Below is a small trained network, with its code and all its weights. Each question gives an input and a class and asks what happens when units are switched off, that is, made to give their printed mean instead of their output.

import numpy as np


def w(rows, s, z=0):
    codes = np.array(rows[::2]) - 128.0
    scale = np.full(codes.shape[1], s)
    scale[-1] = z or s
    return codes * scale


def f(y):
    return y / 2 * (1 + np.tanh(0.7978845608 * (y + 0.044715 * y**3)))


def log_softmax(a):
    a = a - a.max(-1, keepdims=True)
    return a - np.log(np.exp(a).sum(-1, keepdims=True))


def net(x, mask):
    res = np.array(x, float).reshape(1, 5) / 4 @ E
    y = f(res @ A[0][:, :-1].T + A[0][:, -1])
    res = res + np.where(mask, y, B[0][:, -1]) @ B[0][:, :-1]
    return log_softmax(res[-1] @ U[:, :-1].T + U[:, -1])


A, B = {}, {}
E = w([
[78,221,154,159,213,140,107,174,124,254],'x0',
[101,143,109,135,74,159,72,170,38,119],'x1',
[198,125,201,112,176,101,135,166,57,107],'x2',
[107,92,136,120,129,106,133,119,118,147],'x3',
[162,135,109,151,89,110,160,176,128,150],'x4',
],0.016)
A[0] = w([
[113,200,162,97,182,78,130,142,193,180,172],'neuron 0',
[114,117,99,76,87,138,184,87,232,123,248],'neuron 1',
[113,144,151,114,181,175,75,210,5,184,160],'neuron 2',
[52,170,91,139,107,144,123,139,101,162,171],'neuron 3',
[101,123,74,99,82,176,88,143,37,117,254],'neuron 4',
[210,128,171,113,153,88,191,117,189,52,187],'neuron 5',
],0.011,0.0048)
B[0] = w([
[127,145,87,53,120,149,195,136,158,229,225],'neuron 0',
[144,82,118,197,103,219,60,115,162,137,231],'neuron 1',
[208,133,163,180,75,156,122,78,40,161,253],'neuron 2',
[9,163,130,219,225,96,62,166,170,190,195],'neuron 3',
[89,187,180,146,3,32,87,198,193,70,219],'neuron 4',
[129,42,134,107,155,131,139,111,57,72,222],'neuron 5',
],0.011,0.02)
U = w([
[184,91,122,227,93,211,52,67,113,174,253],'0',
[72,130,90,124,57,104,74,175,222,78,14],'1',
[129,60,151,96,195,108,193,89,70,64,114],'2',
[163,154,222,38,75,36,149,139,105,45,132],'3',
[89,125,2,126,182,147,155,115,213,221,119],'4',
[10,217,102,173,142,116,121,138,117,165,41],'5',
[162,161,166,6,165,139,244,112,84,189,169],'6',
],0.0083,0.0021)

Each question gives the input, the list of numbers given to net, and the class t.
The units are the neurons (one row each of A and B). Each row of codes is followed by its name. A weight is (code - 128) times the scale printed after its matrix; where a second scale follows, it is the last column's (A, B and U).
mask holds one flag per neuron, in row order. A switched-off neuron (its flag False) gives its mean, the last column of its row in B, instead of its output. The means were averaged over made-up inputs and are rounded, as every weight is.
A unit's drop is (log p(t) with every unit on - log p(t) with that unit switched off) / (log p(t) with every unit on - log p(t) with every unit switched off).
The circuit of an input: a set's keep is (log p(t) with only the set's units on - log p(t) with every unit switched off) / (log p(t) with every unit on - log p(t) with every unit switched off). Starting from all 6 units, units are removed one at a time, each time the one whose removal leaves the highest keep (on an exact tie, the one counted first), for as long as the keep stays at least 0.8.
circuit, biggest first: the units of the circuit, biggest drop first
top k neurons: the k neurons with the biggest drops, biggest first
drop of u: that unit's drop, to one decimal
input [-1,-8,1,-5,2], class 2: circuit, biggest first	[neuron 5]
input [1,0,-3,-2,7], class 4: circuit, biggest first	[neuron 2; neuron 4]
input [7,-4,-1,6,-1], class 4: top 2 neurons	[neuron 0; neuron 3]
input [0,5,-3,3,-3], class 1: top 2 neurons	[neuron 4; neuron 0]
input [-8,2,-2,1,8], class 1: top 3 neurons	[neuron 2; neuron 4; neuron 1]
input [2,1,0,5,3], class 5: top 2 neurons	[neuron 1; neuron 5]
input [-8,-5,1,-2,7], class 2: top 2 neurons	[neuron 5; neuron 2]
input [6,-1,2,-8,5], class 6: circuit, biggest first	[neuron 0; neuron 1]
input [0,-4,3,2,-2], class 2: top 2 neurons	[neuron 5; neuron 4]
input [-5,2,0,-5,-2], class 1: top 2 neurons	[neuron 2; neuron 4]
input [-8,-2,1,-6,-1], class 2: top 2 neurons	[neuron 5; neuron 2]
input [2,0,0,-5,1], class 4: top 2 neurons	[neuron 4; neuron 1]
input [-3,1,-5,3,-8], class 1: top 3 neurons	[neuron 2; neuron 4; neuron 5]
input [-1,7,2,-6,-7], class 3: top 3 neurons	[neuron 4; neuron 1; neuron 2]
input [4,7,-5,-5,-1], class 5: circuit, biggest first	[neuron 3]
input [0,-4,7,-3,-7], class 2: top 2 neurons	[neuron 5; neuron 4]
input [1,-2,-4,-1,1], class 4: top 3 neurons	[neuron 2; neuron 4; neuron 5]
input [-8,8,0,-6,-7], class 1: drop of neuron 5	0.2
input [4,-8,7,7,0], class 6: drop of neuron 0	0.3
input [0,5,-3,5,-5], class 1: circuit, biggest first	[neuron 4]
input [3,5,-1,-8,-5], class 5: drop of neuron 4	0.2
